Below is a small trained network, with its code and all its weights. Each question gives an input and a class and asks what happens when units are switched off, that is, made to give their printed mean instead of their output.

import numpy as np


def w(rows, s, z=0):
    codes = np.array(rows[::2]) - 128.0
    scale = np.full(codes.shape[1], s)
    scale[-1] = z or s
    return codes * scale


def f(y):
    return y / 2 * (1 + np.tanh(0.7978845608 * (y + 0.044715 * y**3)))


def log_softmax(a):
    a = a - a.max(-1, keepdims=True)
    return a - np.log(np.exp(a).sum(-1, keepdims=True))


def net(x, mask):
    res = np.array(x, float).reshape(1, 7) / 4 @ E
    y = f(res @ A[0][:, :-1].T + A[0][:, -1])
    res = res + np.where(mask, y, B[0][:, -1]) @ B[0][:, :-1]
    return log_softmax(res[-1] @ U[:, :-1].T + U[:, -1])


A, B = {}, {}
E = w([
[93,109,124,102,147,152,103,226,10,188,178,145],'x0',
[130,131,129,133,127,130,130,128,126,127,128,131],'x1',
[73,143,142,83,135,247,144,85,163,183,153,174],'x2',
[142,109,129,131,163,139,78,8,13,165,112,82],'x3',
[137,164,143,226,123,91,67,125,159,253,136,175],'x4',
[95,102,108,91,127,46,142,91,106,128,132,255],'x5',
[160,129,121,115,116,73,254,128,103,223,69,97],'x6',
],0.0081)
A[0] = w([
[132,139,129,164,119,149,163,170,153,112,123,156,59],'N1',
[136,137,118,124,127,113,225,117,104,182,111,108,26],'N2',
[124,126,125,99,123,150,155,133,89,90,137,109,41],'N3',
[137,122,124,67,128,127,172,144,110,43,127,109,87],'N4',
[112,130,125,93,136,229,157,99,134,177,138,173,16],'N5',
[135,133,129,145,128,126,136,86,139,112,129,116,95],'N6',
[122,118,126,104,125,80,137,111,90,90,131,223,65],'N7',
[137,138,120,140,126,103,142,199,167,113,124,146,68],'N8',
[145,132,133,173,122,198,130,169,148,134,125,17,19],'N9',
[136,135,132,159,122,122,107,141,144,175,133,133,72],'N10',
[121,122,131,162,118,113,102,124,138,161,121,139,64],'N11',
[137,130,126,129,137,143,98,28,45,135,125,93,51],'N12',
[119,122,128,107,123,92,142,95,133,131,128,199,72],'N13',
[122,131,129,134,131,144,148,65,179,125,130,130,91],'N14',
[103,129,127,86,131,159,145,178,207,152,137,154,98],'N15',
[115,125,127,100,132,156,107,242,24,161,146,153,7],'N16',
[128,121,126,135,128,114,128,97,153,108,111,117,68],'N17',
[115,131,124,142,125,154,5,132,130,44,140,161,2],'N18',
[118,124,127,87,130,153,165,106,117,91,121,112,53],'N19',
[147,135,135,174,122,91,122,142,107,105,122,120,63],'N20',
[144,129,126,144,125,90,141,90,179,84,120,122,60],'N21',
[132,134,127,170,131,94,101,134,145,159,134,134,75],'N22',
[136,126,132,124,119,96,203,132,123,168,113,94,21],'N23',
[128,131,120,145,120,124,108,82,82,144,118,118,49],'N24',
[130,122,123,121,122,96,137,203,174,109,125,136,66],'N25',
[137,140,132,151,126,138,161,173,126,111,134,156,52],'N26',
[147,140,130,152,123,118,152,78,179,111,120,121,56],'N27',
[141,141,123,189,130,121,96,135,161,186,130,154,93],'N28',
[147,122,118,170,136,28,115,180,78,69,125,99,12],'N29',
],0.018,0.0051)
B[0] = w([
[136,101,133,130,142,108,148,128,94,127,147,132,167],'N1',
[131,80,142,87,168,144,140,129,220,125,166,145,230],'N2',
[126,139,135,192,143,169,125,131,127,139,119,128,177],'N3',
[121,149,136,225,141,210,133,121,125,147,122,129,234],'N4',
[128,143,145,50,21,183,86,126,124,122,111,148,213],'N5',
[133,130,124,143,116,93,117,142,123,115,127,138,163],'N6',
[125,201,95,86,192,120,139,132,96,144,118,68,201],'N7',
[119,82,156,133,130,109,145,119,72,127,149,125,186],'N8',
[117,220,79,52,197,103,134,126,88,141,112,78,237],'N9',
[128,146,132,180,142,175,128,125,131,124,124,125,172],'N10',
[129,137,137,171,131,167,136,129,127,127,120,121,163],'N11',
[129,63,155,147,130,87,171,121,21,120,163,138,239],'N12',
[127,188,97,93,179,127,132,131,101,134,121,79,184],'N13',
[129,134,118,146,89,69,89,148,159,115,108,134,190],'N14',
[128,83,151,118,108,114,143,115,55,120,146,135,212],'N15',
[134,140,102,198,101,4,83,141,199,102,93,132,249],'N16',
[128,129,121,144,111,89,104,140,146,122,120,130,161],'N17',
[142,68,142,75,177,145,172,128,241,144,163,145,232],'N18',
[129,143,127,191,127,178,130,126,121,141,115,135,183],'N19',
[116,134,138,92,83,164,111,123,120,144,125,134,168],'N20',
[126,129,117,151,100,55,97,143,157,116,106,135,198],'N21',
[119,149,131,178,133,174,130,123,126,133,123,126,174],'N22',
[138,93,132,95,170,140,148,130,210,129,154,140,211],'N23',
[127,98,140,134,124,114,152,132,66,114,139,131,179],'N24',
[138,92,137,133,128,116,150,115,52,116,145,141,191],'N25',
[134,100,135,120,140,98,141,116,102,141,133,123,153],'N26',
[127,130,116,162,100,63,93,137,158,125,113,136,197],'N27',
[124,146,120,197,148,201,140,127,124,134,110,124,207],'N28',
[124,140,142,50,26,179,91,121,116,121,114,154,229],'N29',
],0.026,0.016)
U = w([
[156,33,143,146,123,74,176,91,7,102,170,143,80],'0',
[160,112,61,186,95,22,60,163,161,84,80,146,164],'1',
[134,138,113,245,145,229,136,105,117,162,98,140,147],'2',
[180,46,114,68,185,141,165,123,224,146,185,161,38],'3',
[131,201,26,56,188,99,133,119,68,153,108,40,107],'4',
[133,122,132,46,2,178,63,101,93,122,102,172,253],'5',
],0.0064,0.0031)

Each question gives the input, the list of numbers given to net, and the class t.
The units are the neurons (one row each of A and B). Each row of codes is followed by its name. A weight is (code - 128) times the scale printed after its matrix; where a second scale follows, it is the last column's (A, B and U).
mask holds one flag per neuron, in row order. A switched-off neuron (its flag False) gives its mean, the last column of its row in B, instead of its output. The means were averaged over made-up inputs and are rounded, as every weight is.
A unit's drop is (log p(t) with every unit on - log p(t) with that unit switched off) / (log p(t) with every unit on - log p(t) with every unit switched off).
The circuit of an input: a set's keep is (log p(t) with only the set's units on - log p(t) with every unit switched off) / (log p(t) with every unit on - log p(t) with every unit switched off). Starting from the 12 units with the biggest drops (on a tie, the unit counted first), units are removed one at a time, each time the one whose removal leaves the highest keep (on an exact tie, the one counted first), for as long as the keep stays at least 0.8.
circuit, biggest first: the units of the circuit, biggest drop first
unit that matters most: the unit with the biggest drop
k most important neurons: the k neurons with the biggest drops, biggest first
drop of u: that unit's drop, to one decimal
input [-2,-3,4,1,-6,5,3], class 2: unit that matters most	N9
input [-3,3,-2,-3,-2,8,7], class 4: 3 most important neurons	[N7; N13; N18]
input [-3,-3,7,4,-5,-7,3], class 4: 2 most important neurons	[N9; N29]
input [3,8,-1,3,-8,7,1], class 2: 2 most important neurons	[N4; N9]
input [6,8,-6,3,-3,5,5], class 1: 3 most important neurons	[N16; N5; N18]
input [-6,3,7,1,2,1,7], class 3: 2 most important neurons	[N2; N16]
input [-1,3,-5,5,0,6,3], class 4: 2 most important neurons	[N7; N13]
input [1,7,1,-6,-1,2,-6], class 0: 2 most important neurons	[N15; N2]
input [3,0,-8,-7,5,-7,2], class 5: 3 most important neurons	[N29; N12; N20]
input [-6,5,-3,-8,3,8,3], class 0: 4 most important neurons	[N8; N25; N9; N15]
input [-4,-3,1,-5,-7,8,4], class 4: 3 most important neurons	[N7; N13; N28]
input [7,3,1,7,-7,-8,-1], class 4: 3 most important neurons	[N9; N15; N25]
input [-5,-8,-1,-3,-7,3,7], class 2: 2 most important neurons	[N4; N18]
input [7,-1,8,-2,-1,-6,8], class 3: 3 most important neurons	[N2; N23; N29]
input [4,-1,1,-7,-7,-4,1], class 0: circuit, biggest first	[N25]
input [4,-8,-6,6,7,3,1], class 2: 2 most important neurons	[N28; N22]
input [1,1,-2,4,-6,3,-3], class 2: drop of N4	0.2
input [-3,0,5,5,-5,-2,-7], class 3: drop of N18	8.6
input [7,-1,-4,-5,-6,-7,6], class 1: drop of N13	1.1
input [-5,-1,-2,-2,1,-2,-8], class 3: circuit, biggest first	[N18]
input [-7,-1,-6,-7,-1,-6,8], class 3: drop of N12	1.5
